Below are the code and all the weights of a small trained network. Each question names an input and a class and asks about switching units off, where a switched-off unit gives its printed mean instead of its output.

import numpy as np


def w(rows, s, z=0):
    codes = np.array(rows[::2]) - 128.0
    scale = np.full(codes.shape[1], s)
    scale[-1] = z or s
    return codes * scale


def f(y):
    return y / 2 * (1 + np.tanh(0.7978845608 * (y + 0.044715 * y**3)))


def log_softmax(a):
    a = a - a.max(-1, keepdims=True)
    return a - np.log(np.exp(a).sum(-1, keepdims=True))


def net(x, mask):
    res = np.array(x, float).reshape(1, 6) / 4 @ E
    y = f(res @ A[0][:, :-1].T + A[0][:, -1])
    res = res + np.where(mask, y, B[0][:, -1]) @ B[0][:, :-1]
    return log_softmax(res[-1] @ U[:, :-1].T + U[:, -1])


A, B = {}, {}
E = w([
[128,130,129,127,129,130],'x0',
[101,218,123,235,96,143],'x1',
[125,126,127,127,124,127],'x2',
[170,120,216,147,90,123],'x3',
[128,125,128,129,129,129],'x4',
[249,143,85,151,81,148],'x5',
],0.017)
A[0] = w([
[148,94,66,133,167,128,208],'neuron 0',
[175,90,251,156,107,105,163],'neuron 1',
[171,173,73,233,83,192,2],'neuron 2',
[170,137,33,139,131,170,150],'neuron 3',
[208,116,76,91,70,195,71],'neuron 4',
[138,189,185,185,143,113,136],'neuron 5',
[174,130,152,116,107,123,97],'neuron 6',
[76,158,13,131,169,141,225],'neuron 7',
[72,173,134,216,122,139,87],'neuron 8',
],0.013,0.0061)
B[0] = w([
[135,142,42,105,144,88,196],'neuron 0',
[155,173,183,117,44,245,249],'neuron 1',
[13,25,124,78,192,211,253],'neuron 2',
[110,151,60,52,65,86,219],'neuron 3',
[207,184,111,154,106,127,239],'neuron 4',
[80,148,205,139,120,93,211],'neuron 5',
[152,185,135,122,164,161,171],'neuron 6',
[174,119,8,217,178,200,243],'neuron 7',
[215,173,153,225,101,100,233],'neuron 8',
],0.011,0.016)
U = w([
[88,14,61,99,227,119,244],'0',
[255,188,100,222,113,158,159],'1',
[81,90,202,52,117,183,176],'2',
[160,183,214,194,80,55,3],'3',
[193,158,37,104,97,18,24],'4',
],0.012,0.0055)

Each question gives the input, the list of numbers given to net, and the class t.
The units are the neurons (one row each of A and B). Each row of codes is followed by its name. A weight is (code - 128) times the scale printed after its matrix; where a second scale follows, it is the last column's (A, B and U).
mask holds one flag per neuron, in row order. A switched-off neuron (its flag False) gives its mean, the last column of its row in B, instead of its output. The means were averaged over made-up inputs and are rounded, as every weight is.
A unit's drop is (log p(t) with every unit on - log p(t) with that unit switched off) / (log p(t) with every unit on - log p(t) with every unit switched off).
The circuit of an input: a set's keep is (log p(t) with only the set's units on - log p(t) with every unit switched off) / (log p(t) with every unit on - log p(t) with every unit switched off). Starting from all 9 units, units are removed one at a time, each time the one whose removal leaves the highest keep (on an exact tie, the one counted first), for as long as the keep stays at least 0.8.
units of the circuit, in order: the units of the circuit, biggest drop first
unit that matters most: the unit with the biggest drop
top k neurons: the k neurons with the biggest drops, biggest first
drop when u is switched off: that unit's drop, to one decimal
input [0,-2,-8,0,-2,-2], class 0: unit that matters most	neuron 1
input [0,0,-3,-4,6,3], class 4: units of the circuit, in order	neuron 3; neuron 1
input [-5,-5,8,2,1,0], class 2: top 2 neurons	neuron 7; neuron 8
input [0,-4,7,0,-6,7], class 4: top 2 neurons	neuron 3; neuron 7
input [6,1,-3,-1,-4,1], class 0: units of the circuit, in order	neuron 1; neuron 8
input [-3,2,1,1,-4,-3], class 3: units of the circuit, in order	neuron 7; neuron 2; neuron 4
input [7,-1,-7,-6,-1,-1], class 0: top 2 neurons	neuron 8; neuron 4
input [4,-1,-6,0,-3,-4], class 0: top 4 neurons	neuron 1; neuron 8; neuron 4; neuron 5
input [0,0,6,-5,-1,2], class 4: units of the circuit, in order	neuron 1; neuron 3
input [7,5,6,3,1,-1], class 3: top 2 neurons	neuron 8; neuron 7
input [-6,0,2,0,-6,-8], class 0: top 3 neurons	neuron 1; neuron 4; neuron 5
input [-3,2,-5,1,-1,-5], class 3: top 3 neurons	neuron 7; neuron 2; neuron 4
input [-2,5,6,0,-3,6], class 0: top 2 neurons	neuron 2; neuron 1
input [0,-6,0,3,-2,-1], class 2: units of the circuit, in order	neuron 7
input [2,4,4,6,2,0], class 3: top 3 neurons	neuron 8; neuron 7; neuron 5
input [-2,1,-2,1,5,-6], class 3: top 3 neurons	neuron 2; neuron 7; neuron 4
input [6,-2,3,-1,-5,2], class 4: top 2 neurons	neuron 2; neuron 1
input [-7,2,-7,-2,4,5], class 0: drop when neuron 2 is switched off	0.5
input [-3,8,-5,4,-1,-3], class 3: drop when neuron 8 is switched off	0.9
input [-5,5,8,7,-2,4], class 2: units of the circuit, in order	neuron 2
input [5,-4,1,-4,-3,5], class 4: drop when neuron 7 is switched off	0.0
